Here is a tiny trained network, its code and every weight. The questions are about switching its units off for an input and a target symbol, where a switched-off unit gives its printed mean instead of its output.

import numpy as np


def w(rows, s, z=0):
    codes = np.array(rows[::2]) - 128.0
    scale = np.full(codes.shape[1], s)
    scale[-1] = z or s
    return codes * scale


def f(y):
    return np.maximum(y, 0)


def softmax(a):
    e = np.exp(a - a.max(-1, keepdims=True))
    return e / e.sum(-1, keepdims=True)


def log_softmax(a):
    a = a - a.max(-1, keepdims=True)
    return a - np.log(np.exp(a).sum(-1, keepdims=True))


def net(x, mask):
    ids = ['ΔΨαβζηλσφ'.index(c) for c in x.split()]
    T = len(ids)
    res = E[ids] + P[:T]
    r = res
    for j in range(2):
        rows = slice(4 * j, 4 * j + 4)
        q, k, v = (r @ M[0][rows].T for M in (Q, K, V))
        z = softmax(np.where(np.tri(T) > 0, q @ k.T / 4**0.5, -1e9)) @ v
        o = O[0][rows]
        res = res + np.where(mask[j], z, o[:, -1]) @ o[:, :-1]
    y = f(res @ A[0][:, :-1].T + A[0][:, -1])
    res = res + np.where(mask[2:14], y, B[0][:, -1]) @ B[0][:, :-1]
    return log_softmax(res[-1] @ U[:, :-1].T + U[:, -1])


Q, K, V, O, A, B = {}, {}, {}, {}, {}, {}
E = w([
[106,119,72],'Δ',
[123,142,76],'Ψ',
[121,138,73],'α',
[185,145,100],'β',
[185,153,99],'ζ',
[170,174,116],'η',
[177,22,115],'λ',
[60,141,8],'σ',
[144,49,62],'φ',
],0.016)
P = w([
[18,167,199],'0',
[84,179,186],'1',
[122,187,170],'2',
[130,169,146],'3',
[144,157,128],'4',
[152,142,107],'5',
[166,129,93],'6',
[183,123,70],'7',
[185,102,57],'8',
[206,90,39],'9',
[223,82,17],'10',
[215,80,2],'11',
[152,48,38],'12',
],0.0066)
Q[0] = w([
[161,92,177],'h0',
[52,23,152],'h0',
[64,119,84],'h0',
[65,197,162],'h0',
[76,104,226],'h1',
[162,165,102],'h1',
[97,161,83],'h1',
[6,136,251],'h1',
],0.017)
K[0] = w([
[76,83,102],'h0',
[71,62,253],'h0',
[156,147,204],'h0',
[88,194,168],'h0',
[75,185,201],'h1',
[101,86,80],'h1',
[168,69,128],'h1',
[67,147,245],'h1',
],0.017)
V[0] = w([
[126,99,181],'h0',
[89,91,82],'h0',
[100,80,153],'h0',
[140,126,169],'h0',
[172,42,239],'h1',
[162,96,107],'h1',
[98,255,63],'h1',
[82,139,193],'h1',
],0.0092)
O[0] = w([
[158,167,109,74],'h0',
[174,68,136,161],'h0',
[192,148,111,93],'h0',
[129,168,116,91],'h0',
[1,67,198,17],'h1',
[96,172,163,194],'h1',
[217,147,37,139],'h1',
[143,45,103,1],'h1',
],0.0099,0.006)
A[0] = w([
[207,222,143,136],'n0',
[56,91,216,62],'n1',
[227,108,255,76],'n2',
[74,117,32,91],'n3',
[125,53,120,164],'n4',
[110,172,204,176],'n5',
[205,71,103,2],'n6',
[127,230,136,105],'n7',
[122,251,191,74],'n8',
[109,136,50,3],'n9',
[129,58,46,193],'n10',
[112,126,102,96],'n11',
],0.0097,0.0039)
B[0] = w([
[63,105,45,248],'n0',
[212,161,94,160],'n1',
[3,199,167,144],'n2',
[88,167,94,168],'n3',
[156,108,148,140],'n4',
[127,154,197,154],'n5',
[91,186,199,181],'n6',
[109,91,171,183],'n7',
[110,57,120,153],'n8',
[130,141,214,171],'n9',
[213,105,163,190],'n10',
[129,134,113,136],'n11',
],0.017,0.013)
U = w([
[227,37,146,202],'Δ',
[154,129,139,2],'Ψ',
[177,117,125,54],'α',
[141,72,99,181],'β',
[124,70,103,130],'ζ',
[89,54,111,112],'η',
[155,169,250,172],'λ',
[110,254,115,72],'σ',
[17,93,217,173],'φ',
],0.0069,0.0034)

Each question gives the input, a string of symbols that net reads in full, and the target symbol t.
The units are the heads (4 rows each of Q, K, V and O) and the neurons (one row each of A and B). Each row of codes is followed by its name. A weight is (code - 128) times the scale printed after its matrix; where a second scale follows, it is the last column's (O, A, B and U).
mask holds one flag per unit, heads first, then neurons. A switched-off unit (its flag False) gives its mean, the last column of its rows in O or B, instead of its output. The means were averaged over made-up inputs and are rounded, as every weight is.
A unit's drop is (log p(t) with every unit on - log p(t) with that unit switched off) / (log p(t) with every unit on - log p(t) with every unit switched off).
The circuit of an input: a set's keep is (log p(t) with only the set's units on - log p(t) with every unit switched off) / (log p(t) with every unit on - log p(t) with every unit switched off). Starting from the 12 units with the biggest drops (on a tie, the unit counted first), units are removed one at a time, each time the one whose removal leaves the highest keep (on an exact tie, the one counted first), for as long as the keep stays at least 0.8.
units of the circuit, in order: the units of the circuit, biggest drop first
most important unit: the unit with the biggest drop
k most important neurons: the k neurons with the biggest drops, biggest first
which heads matter: for each layer, one digit per head in row order, 1 if its drop is at least 0.15 and else 0, layers parted by /
drop of u: that unit's drop, to one decimal
input η σ Ψ σ φ α, target φ: units of the circuit, in order : h1
input λ η η ζ σ ζ Ψ β Ψ σ σ φ α, target φ: units of the circuit, in order : h1; n1
input Ψ ζ φ σ η σ β, target σ: 3 most important neurons : n6; n0; n2
input λ Δ η β β β Δ Δ Δ λ β η, target λ: units of the circuit, in order : h1; n1; n0
input λ β β Δ σ β ζ σ σ ζ, target σ: 3 most important neurons : n6; n0; n2
input φ β φ ζ Ψ η φ σ Δ λ β, target λ: units of the circuit, in order : h1; n0
input λ σ φ Δ β Δ φ Δ, target φ: 2 most important neurons : n10; n1
input β σ λ σ β σ Ψ β α α φ Ψ Δ, target φ: which heads matter : 11
input Ψ β φ ζ β σ Δ σ Δ, target σ: 3 most important neurons : n6; n3; n0
input β λ Δ ζ λ σ σ Δ σ Δ, target σ: 4 most important neurons : n6; n0; n3; n8
input β λ φ β σ, target φ: which heads matter : 11
input β Ψ α σ α α ζ σ σ σ η, target σ: 2 most important neurons : n6; n0
input ζ ζ λ α β λ β σ Δ Ψ Ψ β λ, target λ: units of the circuit, in order : n6; h0
input λ σ λ, target σ: which heads matter : 11
input β η β ζ σ β Δ α σ σ, target σ: most important unit : n3
input β λ Δ, target λ: 4 most important neurons : n0; n1; n5; n3
input η ζ β, target η: which heads matter : 10
input β Ψ Δ ζ Ψ λ β, target λ: which heads matter : 01
input σ Ψ α Ψ Ψ β ζ φ φ, target Δ: which heads matter : 10
input β Δ λ φ β β, target φ: 2 most important neurons : n10; n1
input φ λ φ φ λ β, target φ: units of the circuit, in order : h1
input β Ψ ζ φ, target Δ: units of the circuit, in order : n0; n6; n2
input σ β φ α λ λ φ φ λ, target φ: 2 most important neurons : n2; n10
input Ψ φ φ η ζ, target φ: 3 most important neurons : n10; n1; n5
input φ Δ φ φ Δ φ Ψ, target φ: 2 most important neurons : n10; n1
input σ β β Ψ β β σ Ψ σ φ φ λ, target φ: 3 most important neurons : n2; n1; n10
input σ Δ λ β β φ η σ β σ α σ α, target σ: most important unit : h1
input β β σ σ ζ σ β ζ Δ σ α β, target σ: 3 most important neurons : n6; n0; n8
input Ψ ζ φ α σ β λ α, target λ: drop of n6 : -0.1
